Here is a tiny trained network, its code and every weight. The questions are about switching its units off for an input and a class, where a switched-off unit gives its printed mean instead of its output.

import numpy as np


def w(rows, s, z=0):
    codes = np.array(rows[::2]) - 128.0
    scale = np.full(codes.shape[1], s)
    scale[-1] = z or s
    return codes * scale


def f(y):
    return y / 2 * (1 + np.tanh(0.7978845608 * (y + 0.044715 * y**3)))


def log_softmax(a):
    a = a - a.max(-1, keepdims=True)
    return a - np.log(np.exp(a).sum(-1, keepdims=True))


def net(x, mask):
    res = np.array(x, float).reshape(1, 8) / 4 @ E
    y = f(res @ A[0][:, :-1].T + A[0][:, -1])
    res = res + np.where(mask, y, B[0][:, -1]) @ B[0][:, :-1]
    return log_softmax(res[-1] @ U[:, :-1].T + U[:, -1])


A, B = {}, {}
E = w([
[80,182,134,190,120,131,20,105,88,118,158,66],'x0',
[109,115,141,237,127,150,134,104,200,108,146,127],'x1',
[177,118,127,215,114,70,71,112,173,110,154,119],'x2',
[122,109,128,150,133,111,64,104,220,107,179,187],'x3',
[122,159,132,217,131,172,78,94,80,122,172,153],'x4',
[156,160,115,135,141,70,119,147,159,111,102,86],'x5',
[41,85,142,101,110,30,157,129,53,132,136,2],'x6',
[93,39,140,104,104,137,81,111,173,96,137,69],'x7',
],0.0087)
A[0] = w([
[164,204,123,110,137,98,144,142,111,137,109,153,39],'N1',
[127,121,125,114,125,143,106,118,66,130,141,132,62],'N2',
[138,117,134,153,145,146,123,133,133,130,139,114,2],'N3',
[101,160,131,158,134,62,204,122,86,140,159,218,113],'N4',
[111,119,125,105,131,128,107,115,132,122,121,138,91],'N5',
[81,110,126,15,126,70,65,126,90,117,143,71,87],'N6',
[121,139,122,147,132,105,171,134,100,111,143,187,102],'N7',
[121,118,128,205,130,91,46,121,187,115,167,175,163],'N8',
[126,65,130,26,124,62,167,129,151,145,152,215,139],'N9',
[145,86,130,49,119,94,122,131,152,131,128,146,159],'N10',
[144,109,135,109,108,87,143,134,146,142,115,75,64],'N11',
[98,99,122,127,122,112,134,119,138,127,133,149,70],'N12',
[110,113,133,124,119,113,101,124,149,139,126,146,56],'N13',
[107,138,122,131,138,153,183,115,137,111,124,96,87],'N14',
[186,59,127,184,126,52,141,126,168,113,115,22,143],'N15',
[138,57,124,84,134,190,75,119,195,102,131,145,129],'N16',
[138,114,129,129,121,94,98,116,105,134,138,105,84],'N17',
[151,156,122,111,125,129,110,136,114,108,95,119,58],'N18',
[113,109,132,120,116,137,102,129,175,144,142,132,34],'N19',
[126,125,129,103,127,107,179,115,146,152,124,150,86],'N20',
[226,218,117,86,134,101,86,139,132,125,92,156,160],'N21',
[104,145,128,38,134,91,100,127,117,134,123,96,67],'N22',
[147,112,130,116,121,152,133,100,145,131,131,85,120],'N23',
[89,132,124,69,140,97,94,131,119,114,144,86,75],'N24',
[133,124,128,159,122,135,86,122,143,151,130,92,77],'N25',
[137,115,129,77,121,114,92,136,7,139,151,159,97],'N26',
],0.019,0.0082)
B[0] = w([
[135,127,121,111,136,170,162,103,245,130,127,126,175],'N1',
[134,117,123,115,128,100,94,115,62,118,117,118,151],'N2',
[104,123,128,139,137,144,102,142,158,134,104,105,131],'N3',
[142,128,130,124,122,177,144,202,87,189,116,146,186],'N4',
[132,115,125,125,115,123,115,135,115,113,147,138,132],'N5',
[133,144,127,82,139,72,198,175,162,194,138,130,241],'N6',
[114,134,131,99,123,138,148,153,116,161,146,103,157],'N7',
[131,124,127,145,124,55,23,81,153,179,128,122,250],'N8',
[124,126,120,132,134,112,131,140,152,1,124,118,225],'N9',
[132,125,133,173,120,126,118,148,142,63,109,132,194],'N10',
[124,130,122,128,126,175,137,151,76,184,126,121,170],'N11',
[166,177,111,120,130,130,96,128,130,114,102,128,134],'N12',
[108,134,143,141,133,127,116,106,121,139,169,136,135],'N13',
[138,125,128,146,125,100,142,141,138,136,123,140,147],'N14',
[122,123,130,174,126,45,186,175,118,67,108,125,213],'N15',
[123,134,129,105,131,255,106,140,114,114,125,127,201],'N16',
[123,126,129,60,141,77,136,128,110,88,147,134,152],'N17',
[109,93,129,147,112,168,115,135,162,146,116,144,142],'N18',
[130,129,122,137,126,150,81,121,125,150,133,129,144],'N19',
[115,129,131,101,128,125,136,112,153,85,163,126,160],'N20',
[118,129,134,96,131,142,48,247,72,104,162,125,216],'N21',
[137,131,130,217,121,135,123,218,156,188,104,132,198],'N22',
[139,141,124,156,133,138,139,150,130,129,143,149,141],'N23',
[130,116,132,84,118,103,170,128,111,159,150,130,183],'N24',
[144,133,124,124,129,100,144,114,144,89,128,149,157],'N25',
[124,123,131,161,126,106,79,54,59,112,122,128,203],'N26',
],0.026,0.023)
U = w([
[147,145,140,145,110,46,17,145,148,109,140,107,165],'0',
[154,154,131,163,110,155,27,39,240,131,129,112,12],'1',
[158,169,146,58,119,192,11,124,104,234,165,137,171],'2',
[137,158,137,67,125,209,192,242,134,67,96,118,189],'3',
[151,148,136,85,128,19,137,36,200,182,139,93,2],'4',
[147,155,149,114,112,49,253,181,106,219,72,97,182],'5',
[123,140,141,100,119,183,119,4,3,136,82,109,60],'6',
],0.0048,0.0065)

Each question gives the input, the list of numbers given to net, and the class t.
The units are the neurons (one row each of A and B). Each row of codes is followed by its name. A weight is (code - 128) times the scale printed after its matrix; where a second scale follows, it is the last column's (A, B and U).
mask holds one flag per neuron, in row order. A switched-off neuron (its flag False) gives its mean, the last column of its row in B, instead of its output. The means were averaged over made-up inputs and are rounded, as every weight is.
A unit's drop is (log p(t) with every unit on - log p(t) with that unit switched off) / (log p(t) with every unit on - log p(t) with every unit switched off).
The circuit of an input: a set's keep is (log p(t) with only the set's units on - log p(t) with every unit switched off) / (log p(t) with every unit on - log p(t) with every unit switched off). Starting from the 12 units with the biggest drops (on a tie, the unit counted first), units are removed one at a time, each time the one whose removal leaves the highest keep (on an exact tie, the one counted first), for as long as the keep stays at least 0.8.
units of the circuit, in order: the units of the circuit, biggest drop first
most important unit: the unit with the biggest drop
k most important neurons: the k neurons with the biggest drops, biggest first
drop when u is switched off: that unit's drop, to one decimal
input [2,6,3,-4,-1,-8,-6,-2], class 2: units of the circuit, in order	(N15)
input [7,4,-8,-3,4,-6,-8,2], class 2: 2 most important neurons	(N9 N15)
input [3,-2,-3,7,-4,5,-5,6], class 2: units of the circuit, in order	(N16 N8)
input [-3,4,5,1,-7,-2,-5,6], class 1: units of the circuit, in order	(N16 N8 N21)
input [-3,-4,-1,-1,7,6,-4,-2], class 2: 3 most important neurons	(N9 N15 N10)
input [4,-2,-4,2,5,-3,3,0], class 6: 3 most important neurons	(N26 N15 N8)
input [-6,-8,1,5,8,-2,-3,-4], class 3: 3 most important neurons	(N9 N8 N4)
input [-5,2,-3,7,3,-4,-2,-7], class 3: 2 most important neurons	(N9 N26)
input [-7,4,-1,-4,8,0,0,0], class 5: 2 most important neurons	(N16 N9)
input [3,8,-3,4,2,7,-8,8], class 1: 2 most important neurons	(N8 N21)
input [-1,6,-5,-7,5,-5,-1,-3], class 5: 4 most important neurons	(N8 N16 N21 N9)
input [-2,7,4,2,-8,-7,-8,7], class 1: 2 most important neurons	(N8 N16)
input [3,5,2,-8,2,-2,0,4], class 5: 3 most important neurons	(N8 N21 N9)
input [1,-4,-4,-2,4,1,-6,4], class 2: most important unit	N9
input [6,-5,-6,2,7,-6,-8,8], class 2: 2 most important neurons	(N15 N9)
input [-2,6,-7,1,-4,6,4,-1], class 5: 2 most important neurons	(N16 N21)
input [1,1,0,-6,1,-2,-3,8], class 3: 2 most important neurons	(N8 N26)
input [2,-4,0,-3,2,1,-6,-3], class 2: 3 most important neurons	(N9 N15 N10)
input [4,-7,2,5,-6,6,2,-1], class 5: drop when N6 is switched off	0.2
input [4,5,5,-8,-1,8,0,1], class 5: most important unit	N15
input [2,-7,7,5,6,-3,3,3], class 4: drop when N21 is switched off	0.3
input [3,-4,-8,6,7,-3,1,4], class 6: drop when N15 is switched off	-0.1
input [7,-4,4,3,-4,-7,1,0], class 4: drop when N21 is switched off	0.2
